Here is a tiny trained network, its code and every weight. The questions are about switching its units off for an input and a target symbol, where a switched-off unit gives its printed mean instead of its output.

import numpy as np


def w(rows, s, z=0):
    codes = np.array(rows[::2]) - 128.0
    scale = np.full(codes.shape[1], s)
    scale[-1] = z or s
    return codes * scale


def norm(h):
    return h / np.sqrt((h * h).mean(-1, keepdims=True) + 1e-5)


def softmax(a):
    e = np.exp(a - a.max(-1, keepdims=True))
    return e / e.sum(-1, keepdims=True)


def log_softmax(a):
    a = a - a.max(-1, keepdims=True)
    return a - np.log(np.exp(a).sum(-1, keepdims=True))


def net(x, mask):
    ids = ['ΓΠΣΨΩαβδεζηλξτ'.index(c) for c in x.split()]
    T = len(ids)
    res = E[ids] + P[:T]
    u = 0
    for l in range(3):
        r = norm(res)
        for j in range(2):
            rows = slice(2 * j, 2 * j + 2)
            q, k, v = (r @ M[l][rows].T for M in (Q, K, V))
            z = softmax(np.where(np.tri(T) > 0, q @ k.T / 2**0.5, -1e9)) @ v
            o = O[l][rows]
            res = res + np.where(mask[u + j], z, o[:, -1]) @ o[:, :-1]
        u += 2
    return log_softmax(norm(res)[-1] @ U[:, :-1].T + U[:, -1])


Q, K, V, O = {}, {}, {}, {}
E = w([
[111,43,199,183,175,168],'Γ',
[163,167,21,102,91,103],'Π',
[155,149,97,193,68,226],'Σ',
[141,146,112,144,149,142],'Ψ',
[155,123,114,150,204,83],'Ω',
[95,134,250,211,128,95],'α',
[131,157,106,146,157,150],'β',
[145,129,59,227,89,88],'δ',
[155,152,122,72,173,153],'ε',
[138,193,128,116,150,85],'ζ',
[239,167,192,138,77,77],'η',
[126,150,118,152,150,139],'λ',
[69,153,93,136,155,114],'ξ',
[107,192,189,98,86,146],'τ',
],0.025)
P = w([
[149,251,107,165,185,190],'0',
[130,205,107,142,176,173],'1',
[123,181,105,124,163,158],'2',
[119,159,101,115,153,145],'3',
[117,141,106,102,145,136],'4',
[111,119,110,88,135,122],'5',
[118,107,106,87,127,114],'6',
],0.013)
Q[0] = w([
[118,95,140,125,142,126],'L0H0',
[140,127,134,116,141,156],'L0H0',
[139,171,104,106,250,149],'L0H1',
[141,183,103,93,129,104],'L0H1',
],0.018)
K[0] = w([
[154,81,129,111,138,125],'L0H0',
[102,132,173,178,157,93],'L0H0',
[74,11,163,2,115,17],'L0H1',
[111,122,131,23,57,17],'L0H1',
],0.0097)
V[0] = w([
[87,158,67,107,86,113],'L0H0',
[93,134,133,54,125,65],'L0H0',
[127,233,166,39,8,136],'L0H1',
[131,203,1,39,130,35],'L0H1',
],0.0035)
O[0] = w([
[156,169,109,101,165,128,154],'L0H0',
[107,1,127,83,97,66,86],'L0H0',
[109,207,69,70,81,85,139],'L0H1',
[81,216,233,103,126,113,252],'L0H1',
],0.0058,0.0037)
Q[1] = w([
[115,250,119,93,189,66],'L1H0',
[154,132,110,66,54,127],'L1H0',
[134,146,127,143,22,67],'L1H1',
[193,39,165,200,45,146],'L1H1',
],0.016)
K[1] = w([
[92,58,139,3,97,24],'L1H0',
[171,189,118,119,48,161],'L1H0',
[153,210,42,188,77,149],'L1H1',
[160,167,121,222,146,220],'L1H1',
],0.012)
V[1] = w([
[145,118,181,147,178,86],'L1H0',
[244,135,157,131,104,152],'L1H0',
[152,182,149,216,100,76],'L1H1',
[200,132,130,64,150,145],'L1H1',
],0.011)
O[1] = w([
[158,122,130,153,176,79,105],'L1H0',
[188,6,189,78,79,122,1],'L1H0',
[74,76,110,115,66,56,205],'L1H1',
[129,104,170,63,170,133,113],'L1H1',
],0.011,0.0045)
Q[2] = w([
[104,192,63,133,249,129],'L2H0',
[42,184,111,71,112,153],'L2H0',
[126,146,111,210,98,122],'L2H1',
[122,208,145,105,133,146],'L2H1',
],0.016)
K[2] = w([
[100,156,93,118,216,115],'L2H0',
[38,165,108,2,118,152],'L2H0',
[89,101,33,149,93,159],'L2H1',
[30,144,155,54,148,124],'L2H1',
],0.015)
V[2] = w([
[66,144,255,174,75,127],'L2H0',
[129,34,97,124,94,90],'L2H0',
[199,170,209,170,94,65],'L2H1',
[61,72,141,82,134,156],'L2H1',
],0.0064)
O[2] = w([
[2,107,198,146,176,180,114],'L2H0',
[128,237,52,171,227,190,3],'L2H0',
[80,93,70,44,157,142,113],'L2H1',
[164,183,89,125,99,166,81],'L2H1',
],0.0062,0.0056)
U = w([
[196,117,78,166,128,163,132],'Γ',
[65,143,191,93,53,171,135],'Π',
[102,50,139,168,156,195,206],'Σ',
[207,104,181,147,54,78,172],'Ψ',
[163,102,114,138,205,56,115],'Ω',
[116,65,65,181,60,84,165],'α',
[218,215,187,191,76,127,47],'β',
[147,108,108,162,50,229,159],'δ',
[178,150,143,73,175,200,145],'ε',
[101,167,151,66,123,2,1],'ζ',
[79,42,91,85,130,134,182],'η',
[94,113,228,210,103,79,87],'λ',
[78,198,82,165,167,173,129],'ξ',
[179,161,37,57,61,128,86],'τ',
],0.012,0.0075)

Each question gives the input, a string of symbols that net reads in full, and the target symbol t.
The units are the heads (2 rows each of Q, K, V and O). Each row of codes is followed by its name. A weight is (code - 128) times the scale printed after its matrix; where a second scale follows, it is the last column's (O and U).
mask holds one flag per head, layer by layer. A switched-off head (its flag False) gives its mean, the last column of its rows in O, instead of its output. The means were averaged over made-up inputs and are rounded, as every weight is.
A unit's drop is (log p(t) with every unit on - log p(t) with that unit switched off) / (log p(t) with every unit on - log p(t) with every unit switched off).
The circuit of an input: a set's keep is (log p(t) with only the set's units on - log p(t) with every unit switched off) / (log p(t) with every unit on - log p(t) with every unit switched off). Starting from all 6 units, units are removed one at a time, each time the one whose removal leaves the highest keep (on an exact tie, the one counted first), for as long as the keep stays at least 0.8.
units of the circuit, in order: the units of the circuit, biggest drop first
which heads matter: for each layer, one digit per head in row order, 1 if its drop is at least 0.15 and else 0, layers parted by /
drop when u is switched off: that unit's drop, to one decimal
input δ ξ δ ξ Ω Ψ λ, target Ω: which heads matter => 00 / 10 / 00
input Ψ τ λ, target τ: units of the circuit, in order => L0H1, L1H0, L2H0
input ξ Ω Σ δ λ, target Ω: units of the circuit, in order => L1H0
input ξ η Σ Ψ, target η: which heads matter => 00 / 10 / 00
input Ψ ξ ξ ξ ξ η λ, target η: units of the circuit, in order => L0H1, L1H0, L2H1
input β β η Ψ, target η: units of the circuit, in order => L1H0, L2H1
input Ψ ξ Π τ Ψ, target τ: which heads matter => 00 / 00 / 00
input ξ ξ ζ β Ψ Ψ, target ζ: units of the circuit, in order => L0H1, L1H0
input β ζ Ψ η β, target η: which heads matter => 00 / 10 / 00
input τ α β β Ψ, target α: which heads matter => 00 / 01 / 00
input β δ β, target β: which heads matter => 01 / 10 / 11
input ξ Γ Ψ Ψ, target Γ: which heads matter => 01 / 00 / 00
input ξ ζ ε ξ α Ψ, target α: which heads matter => 01 / 01 / 00
input δ Ψ Ψ, target Ψ: which heads matter => 00 / 10 / 10
input β Σ Ψ ε Ω Ψ Ψ, target Ω: drop when L1H0 is switched off => 0.6
input ξ λ ζ ζ β, target ζ: drop when L0H1 is switched off => 0.1
input ξ Ψ δ ζ δ η β, target η: drop when L2H1 is switched off => 0.1
input Ψ Σ Σ Ψ, target Ψ: drop when L2H0 is switched off => 0.2
